Here is a tiny trained network, its code and every weight. The questions are about switching its units off for an input and a class, where a switched-off unit gives its printed mean instead of its output.

import numpy as np


def w(rows, s, z=0):
    codes = np.array(rows[::2]) - 128.0
    scale = np.full(codes.shape[1], s)
    scale[-1] = z or s
    return codes * scale


def f(y):
    return np.maximum(y, 0)


def log_softmax(a):
    a = a - a.max(-1, keepdims=True)
    return a - np.log(np.exp(a).sum(-1, keepdims=True))


def net(x, mask):
    res = np.array(x, float).reshape(1, 5) / 4 @ E
    y = f(res @ A[0][:, :-1].T + A[0][:, -1])
    res = res + np.where(mask, y, B[0][:, -1]) @ B[0][:, :-1]
    return log_softmax(res[-1] @ U[:, :-1].T + U[:, -1])


A, B = {}, {}
E = w([
[86,69,58,188,169,51,166],'x0',
[152,171,97,111,34,71,200],'x1',
[237,167,165,171,161,80,140],'x2',
[19,158,202,161,97,86,78],'x3',
[191,104,88,88,85,53,2],'x4',
],0.011)
A[0] = w([
[41,152,245,149,89,24,75,66],'neuron 0',
[151,115,93,105,104,83,76,50],'neuron 1',
[153,92,137,71,131,47,82,89],'neuron 2',
[190,118,70,73,139,160,124,35],'neuron 3',
[205,127,190,158,143,33,115,113],'neuron 4',
[135,138,100,137,33,52,164,38],'neuron 5',
[85,97,90,21,88,181,93,88],'neuron 6',
[136,231,72,90,93,91,173,30],'neuron 7',
[156,141,128,93,78,111,34,72],'neuron 8',
[81,54,61,177,152,47,136,9],'neuron 9',
[146,141,92,49,186,138,131,21],'neuron 10',
[111,79,94,154,237,168,65,29],'neuron 11',
[78,139,189,188,59,56,50,113],'neuron 12',
[113,42,158,132,226,95,66,35],'neuron 13',
[139,126,143,101,198,176,40,70],'neuron 14',
[105,147,86,118,60,127,153,36],'neuron 15',
[142,102,94,140,76,77,67,49],'neuron 16',
[222,34,33,105,100,157,137,99],'neuron 17',
[140,124,98,153,120,99,83,28],'neuron 18',
[144,176,106,65,40,90,155,82],'neuron 19',
[119,163,75,61,57,30,186,59],'neuron 20',
[85,86,38,190,138,29,143,30],'neuron 21',
[178,150,121,49,142,191,136,114],'neuron 22',
[159,89,105,135,84,111,78,3],'neuron 23',
[136,67,35,141,186,96,176,90],'neuron 24',
[148,110,164,103,183,116,102,26],'neuron 25',
[185,160,139,176,159,81,117,28],'neuron 26',
[100,160,137,143,110,141,218,55],'neuron 27',
[87,76,97,65,73,148,114,56],'neuron 28',
[150,107,83,105,111,84,81,57],'neuron 29',
[55,90,95,89,119,154,137,40],'neuron 30',
[137,181,157,19,82,210,105,53],'neuron 31',
[147,159,178,128,191,108,166,75],'neuron 32',
[175,144,210,60,38,192,90,39],'neuron 33',
[55,35,42,110,66,136,123,56],'neuron 34',
[191,208,145,154,145,100,115,71],'neuron 35',
],0.011,0.0046)
B[0] = w([
[152,236,2,73,119,173,160,222],'neuron 0',
[64,122,176,190,156,173,209,189],'neuron 1',
[103,102,131,190,165,165,177,198],'neuron 2',
[122,222,75,70,116,122,138,193],'neuron 3',
[184,73,37,201,195,68,99,211],'neuron 4',
[161,71,144,21,145,116,75,209],'neuron 5',
[200,62,57,194,198,52,129,194],'neuron 6',
[116,38,173,35,173,135,101,193],'neuron 7',
[62,117,218,182,114,218,226,202],'neuron 8',
[164,188,245,224,3,30,104,222],'neuron 9',
[148,219,117,70,117,146,172,158],'neuron 10',
[142,57,182,12,150,179,114,198],'neuron 11',
[197,231,35,63,79,201,154,216],'neuron 12',
[153,92,184,8,126,129,81,196],'neuron 13',
[135,41,195,8,143,126,75,186],'neuron 14',
[168,85,134,88,203,115,88,166],'neuron 15',
[43,136,181,166,158,210,189,196],'neuron 16',
[167,220,47,70,95,167,184,246],'neuron 17',
[104,122,152,148,166,140,141,160],'neuron 18',
[137,86,193,28,151,130,56,208],'neuron 19',
[132,63,176,29,160,172,84,229],'neuron 20',
[126,166,240,142,31,102,58,235],'neuron 21',
[105,215,102,126,34,148,168,201],'neuron 22',
[88,159,156,167,128,161,174,171],'neuron 23',
[131,233,160,147,24,119,123,222],'neuron 24',
[145,95,130,97,155,97,114,150],'neuron 25',
[172,104,44,183,229,77,98,177],'neuron 26',
[60,85,198,138,209,239,188,188],'neuron 27',
[235,105,60,183,222,83,144,178],'neuron 28',
[83,87,181,167,150,203,230,191],'neuron 29',
[142,127,67,177,219,96,144,176],'neuron 30',
[146,148,202,228,90,17,100,202],'neuron 31',
[147,90,137,168,205,97,182,173],'neuron 32',
[158,156,225,200,28,53,85,208],'neuron 33',
[168,99,54,197,229,54,105,216],'neuron 34',
[181,59,82,200,174,69,85,191],'neuron 35',
],0.0076,0.014)
U = w([
[113,173,204,179,46,56,78,167],'0',
[104,51,166,18,152,134,73,6],'1',
[21,114,183,198,177,205,254,85],'2',
[125,234,55,80,100,132,168,40],'3',
[147,65,55,202,194,45,118,2],'4',
[137,126,112,140,88,128,126,245],'5',
],0.013,0.0065)

Each question gives the input, the list of numbers given to net, and the class t.
The units are the neurons (one row each of A and B). Each row of codes is followed by its name. A weight is (code - 128) times the scale printed after its matrix; where a second scale follows, it is the last column's (A, B and U).
mask holds one flag per neuron, in row order. A switched-off neuron (its flag False) gives its mean, the last column of its row in B, instead of its output. The means were averaged over made-up inputs and are rounded, as every weight is.
A unit's drop is (log p(t) with every unit on - log p(t) with that unit switched off) / (log p(t) with every unit on - log p(t) with every unit switched off).
The circuit of an input: a set's keep is (log p(t) with only the set's units on - log p(t) with every unit switched off) / (log p(t) with every unit on - log p(t) with every unit switched off). Starting from the 12 units with the biggest drops (on a tie, the unit counted first), units are removed one at a time, each time the one whose removal leaves the highest keep (on an exact tie, the one counted first), for as long as the keep stays at least 0.8.
circuit, biggest first: the units of the circuit, biggest drop first
most important unit: the unit with the biggest drop
k most important neurons: the k neurons with the biggest drops, biggest first
drop when u is switched off: that unit's drop, to one decimal
input [6,7,-8,-1,-3], class 4: circuit, biggest first => [neuron 34]
input [4,1,-6,6,-5], class 3: 4 most important neurons => [neuron 0; neuron 12; neuron 4; neuron 35]
input [6,-6,-5,7,6], class 3: 2 most important neurons => [neuron 0; neuron 12]
input [0,7,8,5,-3], class 4: 2 most important neurons => [neuron 4; neuron 35]
input [1,4,4,0,-3], class 1: 2 most important neurons => [neuron 34; neuron 6]
input [-7,-3,-3,2,7], class 0: 2 most important neurons => [neuron 33; neuron 31]
input [6,3,1,-3,8], class 2: 3 most important neurons => [neuron 29; neuron 16; neuron 1]
input [6,0,-6,-5,-5], class 0: 2 most important neurons => [neuron 24; neuron 9]
input [8,-5,7,-5,8], class 0: 3 most important neurons => [neuron 9; neuron 21; neuron 24]
input [-7,5,6,6,-8], class 2: 3 most important neurons => [neuron 27; neuron 9; neuron 21]
input [5,8,8,0,2], class 1: 3 most important neurons => [neuron 20; neuron 5; neuron 7]
input [-2,7,7,1,-3], class 1: 2 most important neurons => [neuron 7; neuron 19]
input [6,5,-5,5,7], class 2: 3 most important neurons => [neuron 16; neuron 29; neuron 1]
input [6,-3,4,1,5], class 0: most important unit => neuron 9
input [-6,-7,5,-4,-5], class 1: 4 most important neurons => [neuron 14; neuron 9; neuron 11; neuron 24]
input [-1,-2,-6,3,-5], class 4: circuit, biggest first => [neuron 8; neuron 6; neuron 30]
input [7,-8,6,6,7], class 1: drop when neuron 11 is switched off => 1.5
input [-5,6,8,-6,-4], class 4: drop when neuron 35 is switched off => 0.3
input [-4,-4,7,-6,1], class 4: drop when neuron 12 is switched off => 0.4
input [-7,4,-8,5,2], class 4: circuit, biggest first => [neuron 6]
